Below are the code and all the weights of a small trained network. Each question names an input and a class and asks about switching units off, where a switched-off unit gives its printed mean instead of its output.

import numpy as np


def w(rows, s, z=0):
    codes = np.array(rows[::2]) - 128.0
    scale = np.full(codes.shape[1], s)
    scale[-1] = z or s
    return codes * scale


def norm(h):
    return h / np.sqrt((h * h).mean(-1, keepdims=True) + 1e-5)


def f(y):
    return y / 2 * (1 + np.tanh(0.7978845608 * (y + 0.044715 * y**3)))


def log_softmax(a):
    a = a - a.max(-1, keepdims=True)
    return a - np.log(np.exp(a).sum(-1, keepdims=True))


def net(x, mask):
    res = np.array(x, float).reshape(1, 6) / 4 @ E
    u = 0
    for l in range(4):
        y = f(norm(res) @ A[l][:, :-1].T + A[l][:, -1])
        res = res + np.where(mask[u : u + 10], y, B[l][:, -1]) @ B[l][:, :-1]
        u += 10
    return log_softmax(norm(res)[-1] @ U[:, :-1].T + U[:, -1])


A, B = {}, {}
E = w([
[248,165,159,115,134,110,177,122,188],'x0',
[183,115,165,151,193,92,134,109,138],'x1',
[122,30,119,180,127,212,107,141,204],'x2',
[134,160,123,133,85,98,121,31,168],'x3',
[45,120,177,153,138,75,192,166,155],'x4',
[127,151,175,148,123,188,125,110,65],'x5',
],0.015)
A[0] = w([
[88,114,121,131,120,169,124,140,122,33],'L0N0',
[242,160,113,149,117,142,165,106,213,145],'L0N1',
[123,124,72,92,94,247,138,149,67,61],'L0N2',
[104,235,112,154,89,135,133,75,119,83],'L0N3',
[158,165,194,140,89,146,191,225,188,67],'L0N4',
[108,204,105,92,68,82,135,115,157,58],'L0N5',
[107,150,189,136,156,138,175,144,76,72],'L0N6',
[135,186,124,114,189,140,141,123,42,55],'L0N7',
[123,223,116,83,99,115,100,106,81,33],'L0N8',
[169,213,140,90,173,69,115,126,85,2],'L0N9',
],0.011,0.0067)
B[0] = w([
[82,148,128,111,170,146,38,103,141,138],'L0N0',
[255,156,150,31,161,125,168,107,173,254],'L0N1',
[142,62,182,136,156,75,131,215,185,199],'L0N2',
[124,116,106,126,65,163,148,62,103,180],'L0N3',
[113,143,150,55,203,162,99,183,208,175],'L0N4',
[113,186,25,137,91,141,161,105,139,166],'L0N5',
[106,84,175,103,137,48,60,93,139,157],'L0N6',
[190,94,201,123,97,68,44,165,79,162],'L0N7',
[165,162,151,184,35,56,141,94,48,173],'L0N8',
[41,82,122,230,67,116,119,136,143,179],'L0N9',
],0.0095,0.0084)
A[1] = w([
[128,200,173,122,173,212,151,191,4,133],'L1N0',
[122,177,145,133,188,90,89,112,106,118],'L1N1',
[65,119,107,177,70,152,89,201,95,74],'L1N2',
[119,112,136,165,111,188,156,120,182,64],'L1N3',
[74,130,114,158,121,114,108,169,102,60],'L1N4',
[88,134,79,101,173,59,200,123,105,70],'L1N5',
[89,144,114,150,71,137,106,110,121,2],'L1N6',
[119,151,196,145,120,109,163,156,58,86],'L1N7',
[120,137,163,195,201,37,210,108,197,117],'L1N8',
[118,147,120,95,166,102,94,182,103,41],'L1N9',
],0.012,0.006)
B[1] = w([
[150,41,254,104,168,2,99,95,163,166],'L1N0',
[159,90,152,132,44,97,152,193,149,151],'L1N1',
[111,75,71,69,212,151,210,121,110,224],'L1N2',
[83,123,170,167,129,79,90,116,163,154],'L1N3',
[146,142,85,66,205,141,231,132,136,171],'L1N4',
[112,176,114,196,94,68,108,151,184,162],'L1N5',
[87,128,233,81,148,155,195,108,96,146],'L1N6',
[52,163,172,137,121,23,111,133,136,176],'L1N7',
[145,81,181,111,191,69,59,178,237,255],'L1N8',
[188,54,77,174,167,121,117,71,132,139],'L1N9',
],0.0088,0.0069)
A[2] = w([
[125,72,89,127,217,198,94,154,125,49],'L2N0',
[119,168,33,144,105,168,96,160,101,120],'L2N1',
[78,150,143,173,57,125,121,87,71,28],'L2N2',
[31,55,122,118,133,186,154,120,144,100],'L2N3',
[117,83,214,155,183,171,114,129,55,6],'L2N4',
[193,97,185,165,157,253,99,84,32,125],'L2N5',
[21,109,84,201,156,220,141,136,93,2],'L2N6',
[192,117,151,160,72,188,81,120,162,142],'L2N7',
[85,123,145,109,123,88,54,175,171,133],'L2N8',
[163,173,118,141,136,112,170,140,136,67],'L2N9',
],0.013,0.004)
B[2] = w([
[125,170,95,130,54,117,158,112,84,240],'L2N0',
[188,131,175,58,101,87,122,126,99,137],'L2N1',
[152,122,178,97,39,158,90,146,96,190],'L2N2',
[48,173,140,203,82,224,17,226,119,254],'L2N3',
[104,82,94,190,146,103,77,174,183,190],'L2N4',
[50,176,32,122,101,29,227,109,145,203],'L2N5',
[67,222,83,74,136,251,103,213,131,218],'L2N6',
[178,106,88,110,187,53,137,131,177,203],'L2N7',
[83,95,55,148,127,114,125,112,142,240],'L2N8',
[117,157,113,138,146,201,161,140,116,154],'L2N9',
],0.013,0.0072)
A[3] = w([
[142,153,109,139,131,119,128,112,132,146],'L3N0',
[140,209,96,170,146,165,159,72,164,8],'L3N1',
[114,63,131,179,129,178,131,85,174,2],'L3N2',
[110,164,187,135,89,63,115,93,174,140],'L3N3',
[106,102,140,150,132,247,111,143,64,36],'L3N4',
[129,199,73,132,115,136,168,130,189,24],'L3N5',
[180,83,247,96,172,184,177,147,143,27],'L3N6',
[131,213,142,95,131,131,114,151,140,62],'L3N7',
[67,110,121,188,111,141,119,142,168,117],'L3N8',
[87,173,181,173,104,123,145,78,51,19],'L3N9',
],0.014,0.0041)
B[3] = w([
[112,122,149,120,143,168,190,161,96,151],'L3N0',
[86,111,125,75,134,81,207,128,126,156],'L3N1',
[107,103,112,142,121,61,108,155,52,128],'L3N2',
[111,117,82,189,85,245,134,153,73,255],'L3N3',
[164,195,105,72,102,206,125,102,170,217],'L3N4',
[68,104,111,95,162,99,177,124,112,209],'L3N5',
[149,109,162,124,186,211,22,146,117,191],'L3N6',
[82,128,87,141,167,137,140,131,114,159],'L3N7',
[66,135,138,214,160,102,80,169,131,248],'L3N8',
[197,153,169,105,90,155,63,83,52,176],'L3N9',
],0.012,0.007)
U = w([
[140,149,161,120,48,112,107,77,6,86],'0',
[73,56,138,168,170,71,89,172,145,185],'1',
[60,193,94,158,96,225,86,160,96,9],'2',
[233,102,162,81,213,179,103,131,181,201],'3',
[157,171,67,78,144,109,223,76,146,133],'4',
],0.02,0.0014)

Each question gives the input, the list of numbers given to net, and the class t.
The units are the neurons (one row each of A and B). Each row of codes is followed by its name. A weight is (code - 128) times the scale printed after its matrix; where a second scale follows, it is the last column's (A, B and U).
mask holds one flag per neuron, layer by layer. A switched-off neuron (its flag False) gives its mean, the last column of its row in B, instead of its output. The means were averaged over made-up inputs and are rounded, as every weight is.
A unit's drop is (log p(t) with every unit on - log p(t) with that unit switched off) / (log p(t) with every unit on - log p(t) with every unit switched off).
most important unit: the unit with the biggest drop
k most important neurons: the k neurons with the biggest drops, biggest first
top k neurons in layer l: the k neurons of layer l with the biggest drops, biggest first
drop when u is switched off: that unit's drop, to one decimal
input [-7,5,5,-8,-4,5], class 1: top 4 neurons in layer 2 : [L2N4, L2N5, L2N2, L2N9]
input [3,-8,5,5,-2,1], class 3: most important unit : L2N5
input [-1,-1,3,-5,3,-7], class 2: 3 most important neurons : [L0N1, L0N2, L2N3]
input [-1,5,-1,7,1,-7], class 4: 3 most important neurons : [L0N1, L2N3, L0N5]
input [-8,5,3,-3,1,7], class 1: 3 most important neurons : [L1N0, L2N4, L0N9]
input [7,5,-6,0,7,2], class 1: top 2 neurons in layer 0 : [L0N9, L0N6]
input [-6,6,3,-3,-1,4], class 1: 4 most important neurons : [L1N0, L2N4, L0N9, L2N5]
input [-1,2,-3,-2,-7,-4], class 4: top 2 neurons in layer 1 : [L1N8, L1N7]
input [-1,-3,6,4,-5,8], class 1: top 2 neurons in layer 2 : [L2N7, L2N5]
input [-1,-2,0,1,-7,-4], class 3: 2 most important neurons : [L2N5, L0N2]
input [-8,4,-7,-3,1,-3], class 0: top 4 neurons in layer 2 : [L2N4, L2N7, L2N3, L2N6]
input [5,-2,3,-7,-5,7], class 3: 2 most important neurons : [L1N0, L0N2]
input [3,0,-6,-7,-5,4], class 0: top 2 neurons in layer 1 : [L1N8, L1N7]
input [8,4,-6,-6,3,8], class 1: top neuron in layer 3 : [L3N4]
input [3,3,7,0,-4,-1], class 4: 3 most important neurons : [L2N5, L0N2, L1N8]
input [1,5,-8,1,-3,-7], class 0: 2 most important neurons : [L0N9, L0N8]
input [2,8,-6,-5,-4,5], class 0: top 4 neurons in layer 0 : [L0N7, L0N2, L0N4, L0N8]
input [2,-1,1,6,3,-6], class 4: 2 most important neurons : [L0N5, L0N1]
input [-3,-7,-1,5,-3,-5], class 0: top 2 neurons in layer 0 : [L0N8, L0N9]
input [8,-3,2,7,4,2], class 3: most important unit : L3N6
input [1,5,5,6,-2,7], class 4: drop when L2N5 is switched off : 0.4
